Here is a tiny trained network, its code and every weight. The questions are about switching its units off for an input and a target symbol, where a switched-off unit gives its printed mean instead of its output.

import numpy as np


def w(rows, s, z=0):
    codes = np.array(rows[::2]) - 128.0
    scale = np.full(codes.shape[1], s)
    scale[-1] = z or s
    return codes * scale


def f(y):
    return y / 2 * (1 + np.tanh(0.7978845608 * (y + 0.044715 * y**3)))


def softmax(a):
    e = np.exp(a - a.max(-1, keepdims=True))
    return e / e.sum(-1, keepdims=True)


def log_softmax(a):
    a = a - a.max(-1, keepdims=True)
    return a - np.log(np.exp(a).sum(-1, keepdims=True))


def net(x, mask):
    ids = ['βγεζπσφψω'.index(c) for c in x.split()]
    T = len(ids)
    res = E[ids] + P[:T]
    r = res
    for j in range(3):
        rows = slice(3 * j, 3 * j + 3)
        q, k, v = (r @ M[0][rows].T for M in (Q, K, V))
        z = softmax(np.where(np.tri(T) > 0, q @ k.T / 3**0.5, -1e9)) @ v
        o = O[0][rows]
        res = res + np.where(mask[j], z, o[:, -1]) @ o[:, :-1]
    y = f(res @ A[0][:, :-1].T + A[0][:, -1])
    res = res + np.where(mask[3:7], y, B[0][:, -1]) @ B[0][:, :-1]
    return log_softmax(res[-1] @ U[:, :-1].T + U[:, -1])


Q, K, V, O, A, B = {}, {}, {}, {}, {}, {}
E = w([
[42,163,146,112,63,192],'β',
[113,134,91,160,119,169],'γ',
[153,152,207,175,82,134],'ε',
[157,151,135,177,71,131],'ζ',
[137,138,103,147,92,139],'π',
[81,91,150,135,143,104],'σ',
[87,75,112,196,130,92],'φ',
[102,252,88,154,233,116],'ψ',
[143,190,32,96,86,92],'ω',
],0.019)
P = w([
[215,139,132,134,247,255],'0',
[130,131,101,204,137,198],'1',
[124,121,148,170,121,136],'2',
[108,146,183,167,64,118],'3',
[115,147,207,139,56,68],'4',
[106,183,218,67,31,58],'5',
[90,197,195,128,42,128],'6',
],0.008)
Q[0] = w([
[9,126,160,109,150,126],'H0',
[125,125,157,185,115,193],'H0',
[105,146,126,109,100,169],'H0',
[116,133,144,45,114,139],'H1',
[115,182,179,178,83,119],'H1',
[142,61,127,97,125,180],'H1',
[183,109,147,99,221,174],'H2',
[168,85,86,139,140,63],'H2',
[130,95,152,72,138,133],'H2',
],0.011)
K[0] = w([
[111,149,107,140,116,109],'H0',
[112,115,113,47,83,141],'H0',
[131,84,194,73,151,60],'H0',
[143,113,128,176,124,167],'H1',
[59,149,89,36,132,14],'H1',
[127,106,76,149,237,207],'H1',
[202,92,23,108,144,254],'H2',
[138,109,103,146,112,204],'H2',
[136,126,144,181,97,151],'H2',
],0.0091)
V[0] = w([
[26,116,217,208,132,61],'H0',
[125,37,184,151,207,59],'H0',
[218,98,115,81,46,188],'H0',
[254,130,211,235,144,162],'H1',
[173,178,88,71,11,143],'H1',
[195,57,220,48,40,52],'H1',
[251,81,230,216,20,152],'H2',
[50,48,80,90,97,200],'H2',
[152,115,176,76,193,150],'H2',
],0.0076)
O[0] = w([
[102,183,102,146,57,73,163],'H0',
[135,159,158,190,36,152,56],'H0',
[176,187,97,118,130,114,62],'H0',
[188,134,149,201,64,197,140],'H1',
[159,82,72,140,255,174,127],'H1',
[103,127,159,171,177,152,2],'H1',
[125,106,15,171,133,193,81],'H2',
[152,183,108,102,162,152,68],'H2',
[110,162,147,167,136,168,112],'H2',
],0.0092,0.0088)
A[0] = w([
[165,17,177,67,91,162,184],'N0',
[150,74,38,152,163,3,254],'N1',
[215,251,176,180,194,98,136],'N2',
[192,109,68,105,87,116,170],'N3',
],0.0071,0.0048)
B[0] = w([
[167,178,54,8,90,96,172],'N0',
[113,230,138,64,96,191,254],'N1',
[66,27,63,50,33,117,217],'N2',
[35,102,122,175,167,53,171],'N3',
],0.011,0.0061)
U = w([
[104,211,127,107,190,120,144],'β',
[161,155,81,75,27,197,224],'γ',
[53,67,43,156,78,146,1],'ε',
[127,86,44,131,122,94,77],'ζ',
[149,100,89,115,132,100,89],'π',
[2,176,201,190,136,95,196],'σ',
[77,122,100,119,69,25,101],'φ',
[149,195,205,108,76,100,125],'ψ',
[139,127,184,63,178,217,62],'ω',
],0.006,0.0062)

Each question gives the input, a string of symbols that net reads in full, and the target symbol t.
The units are the heads (3 rows each of Q, K, V and O) and the neurons (one row each of A and B). Each row of codes is followed by its name. A weight is (code - 128) times the scale printed after its matrix; where a second scale follows, it is the last column's (O, A, B and U).
mask holds one flag per unit, heads first, then neurons. A switched-off unit (its flag False) gives its mean, the last column of its rows in O or B, instead of its output. The means were averaged over made-up inputs and are rounded, as every weight is.
A unit's drop is (log p(t) with every unit on - log p(t) with that unit switched off) / (log p(t) with every unit on - log p(t) with every unit switched off).
The circuit of an input: a set's keep is (log p(t) with only the set's units on - log p(t) with every unit switched off) / (log p(t) with every unit on - log p(t) with every unit switched off). Starting from all 7 units, units are removed one at a time, each time the one whose removal leaves the highest keep (on an exact tie, the one counted first), for as long as the keep stays at least 0.8.
circuit, biggest first: the units of the circuit, biggest drop first
k most important neurons: the k neurons with the biggest drops, biggest first
which heads matter: for each layer, one digit per head in row order, 1 if its drop is at least 0.15 and else 0, layers parted by /
drop when u is switched off: that unit's drop, to one decimal
input ζ ψ σ, target γ: which heads matter => 000
input ψ ψ ω ψ ψ ω ε, target ω: circuit, biggest first => (H1, H0)
input ψ ε ε ε ψ ψ β, target φ: circuit, biggest first => (N1, H1)
input ε φ ω ζ σ ε ψ, target ε: 2 most important neurons => (N2, N1)
input π ψ π ε σ β, target σ: which heads matter => 110
input φ ω ζ, target β: circuit, biggest first => (H1, N2, N1)
input ψ ψ ψ, target ψ: circuit, biggest first => (H1, H2)
input ψ ψ ψ π ε σ, target γ: which heads matter => 001
input σ σ φ ψ ψ, target φ: which heads matter => 001
input ω ω σ, target ω: which heads matter => 110
input ω ψ ψ ψ σ ψ, target σ: circuit, biggest first => (H0, H1)
input φ σ ψ φ ψ σ π, target σ: circuit, biggest first => (H0, N2, H1)
input ε ω ε ψ, target γ: circuit, biggest first => (N2, N3)
input σ ε ψ, target γ: which heads matter => 010
input ψ φ ω ψ β β ω, target β: 2 most important neurons => (N2, N1)
input ψ ψ β ψ ω β β, target β: which heads matter => 110
input ψ β ψ ψ ψ σ ψ, target σ: which heads matter => 110
input ε ζ ε ζ, target ε: circuit, biggest first => (H2, N3)
input β β β σ φ ψ, target φ: circuit, biggest first => (N2, H2)
input ψ ψ ψ ε, target φ: which heads matter => 011
input β ψ ψ ε, target φ: circuit, biggest first => (H1, N3, N1)
input γ σ ζ σ ζ, target σ: 2 most important neurons => (N0, N2)
input β φ ε γ φ ε ψ, target ε: which heads matter => 010
input ψ β ψ ε φ, target γ: most important neuron => (N1)
input σ β σ ψ φ γ γ, target σ: 2 most important neurons => (N2, N0)
input ω β π, target β: 3 most important neurons => (N2, N3, N1)
input β ζ β γ, target β: drop when H1 is switched off => 0.2
input ω ψ ζ ζ β β, target β: drop when N2 is switched off => 0.2
input β σ ε β β σ γ, target σ: drop when N0 is switched off => 0.3
input γ ω ζ ε π ζ φ, target γ: drop when N1 is switched off => 1.6
